Below is a small trained network, with its code and all its weights. Each question gives an input and a class and asks what happens when units are switched off, that is, made to give their printed mean instead of their output.

import numpy as np


def w(rows, s, z=0):
    codes = np.array(rows[::2]) - 128.0
    scale = np.full(codes.shape[1], s)
    scale[-1] = z or s
    return codes * scale


def f(y):
    return y / 2 * (1 + np.tanh(0.7978845608 * (y + 0.044715 * y**3)))


def log_softmax(a):
    a = a - a.max(-1, keepdims=True)
    return a - np.log(np.exp(a).sum(-1, keepdims=True))


def net(x, mask):
    res = np.array(x, float).reshape(1, 4) / 4 @ E
    y = f(res @ A[0][:, :-1].T + A[0][:, -1])
    res = res + np.where(mask, y, B[0][:, -1]) @ B[0][:, :-1]
    return log_softmax(res[-1] @ U[:, :-1].T + U[:, -1])


A, B = {}, {}
E = w([
[42,115,180,134,49,228,156,42],'x0',
[186,182,106,195,35,46,92,31],'x1',
[123,246,126,115,63,166,176,252],'x2',
[96,52,74,127,128,139,254,156],'x3',
],0.0084)
A[0] = w([
[127,145,186,90,94,107,78,243,225],'N0',
[116,165,107,174,75,133,142,61,165],'N1',
[48,114,190,99,158,212,164,49,235],'N2',
[150,243,112,107,110,216,100,96,227],'N3',
[95,158,66,130,123,178,137,190,255],'N4',
[168,76,156,125,154,45,66,116,157],'N5',
[159,125,77,132,90,139,155,185,149],'N6',
],0.011,0.0031)
B[0] = w([
[80,150,94,142,191,112,206,134,216],'N0',
[207,134,104,157,104,122,162,114,210],'N1',
[80,105,98,142,126,253,95,155,250],'N2',
[150,200,78,123,147,115,116,126,218],'N3',
[136,148,147,117,97,114,204,72,197],'N4',
[104,89,139,168,145,178,108,167,241],'N5',
[170,68,151,119,169,110,191,127,176],'N6',
],0.013,0.011)
U = w([
[119,105,174,69,88,96,163,112,6],'0',
[149,152,110,127,200,36,142,100,210],'1',
[174,124,133,163,72,77,78,46,47],'2',
[123,175,67,108,88,168,101,84,174],'3',
[83,106,148,128,116,167,9,142,202],'4',
],0.012,0.0021)

Each question gives the input, the list of numbers given to net, and the class t.
The units are the neurons (one row each of A and B). Each row of codes is followed by its name. A weight is (code - 128) times the scale printed after its matrix; where a second scale follows, it is the last column's (A, B and U).
mask holds one flag per neuron, in row order. A switched-off neuron (its flag False) gives its mean, the last column of its row in B, instead of its output. The means were averaged over made-up inputs and are rounded, as every weight is.
A unit's drop is (log p(t) with every unit on - log p(t) with that unit switched off) / (log p(t) with every unit on - log p(t) with every unit switched off).
The circuit of an input: a set's keep is (log p(t) with only the set's units on - log p(t) with every unit switched off) / (log p(t) with every unit on - log p(t) with every unit switched off). Starting from all 7 units, units are removed one at a time, each time the one whose removal leaves the highest keep (on an exact tie, the one counted first), for as long as the keep stays at least 0.8.
circuit, biggest first: the units of the circuit, biggest drop first
unit that matters most: the unit with the biggest drop
k most important neurons: the k neurons with the biggest drops, biggest first
drop of u: that unit's drop, to one decimal
input [-1,3,-3,7], class 0: circuit, biggest first	N3
input [2,-2,6,3], class 0: circuit, biggest first	N4, N6
input [-2,-5,1,-2], class 1: 2 most important neurons	N2, N0
input [7,2,-6,0], class 4: 3 most important neurons	N2, N4, N3
input [4,8,5,8], class 2: circuit, biggest first	N1, N2
input [4,6,1,6], class 2: circuit, biggest first	N1, N0, N2
input [5,8,2,5], class 2: circuit, biggest first	N1, N2
input [2,-7,3,8], class 0: 2 most important neurons	N4, N6
input [2,-7,4,8], class 0: 2 most important neurons	N4, N6
input [2,-1,1,7], class 0: circuit, biggest first	N3, N6
input [-3,1,-1,-5], class 4: 2 most important neurons	N5, N4
input [4,4,7,-3], class 1: circuit, biggest first	N2, N0
input [-1,3,-4,4], class 2: circuit, biggest first	N2, N0
input [-2,1,1,3], class 0: 2 most important neurons	N3, N0
input [-8,2,-3,-4], class 4: circuit, biggest first	N5
input [-3,0,0,-8], class 1: 3 most important neurons	N2, N0, N3
input [-3,6,-5,2], class 2: 3 most important neurons	N2, N0, N1
input [4,4,8,1], class 1: 2 most important neurons	N2, N6
input [-5,0,8,6], class 1: 2 most important neurons	N0, N2
input [-2,5,5,-2], class 1: unit that matters most	N2
input [1,-6,6,6], class 0: drop of N4	0.1
input [-5,-7,8,-2], class 1: drop of N0	0.1
input [7,-4,-7,7], class 4: drop of N2	0.1
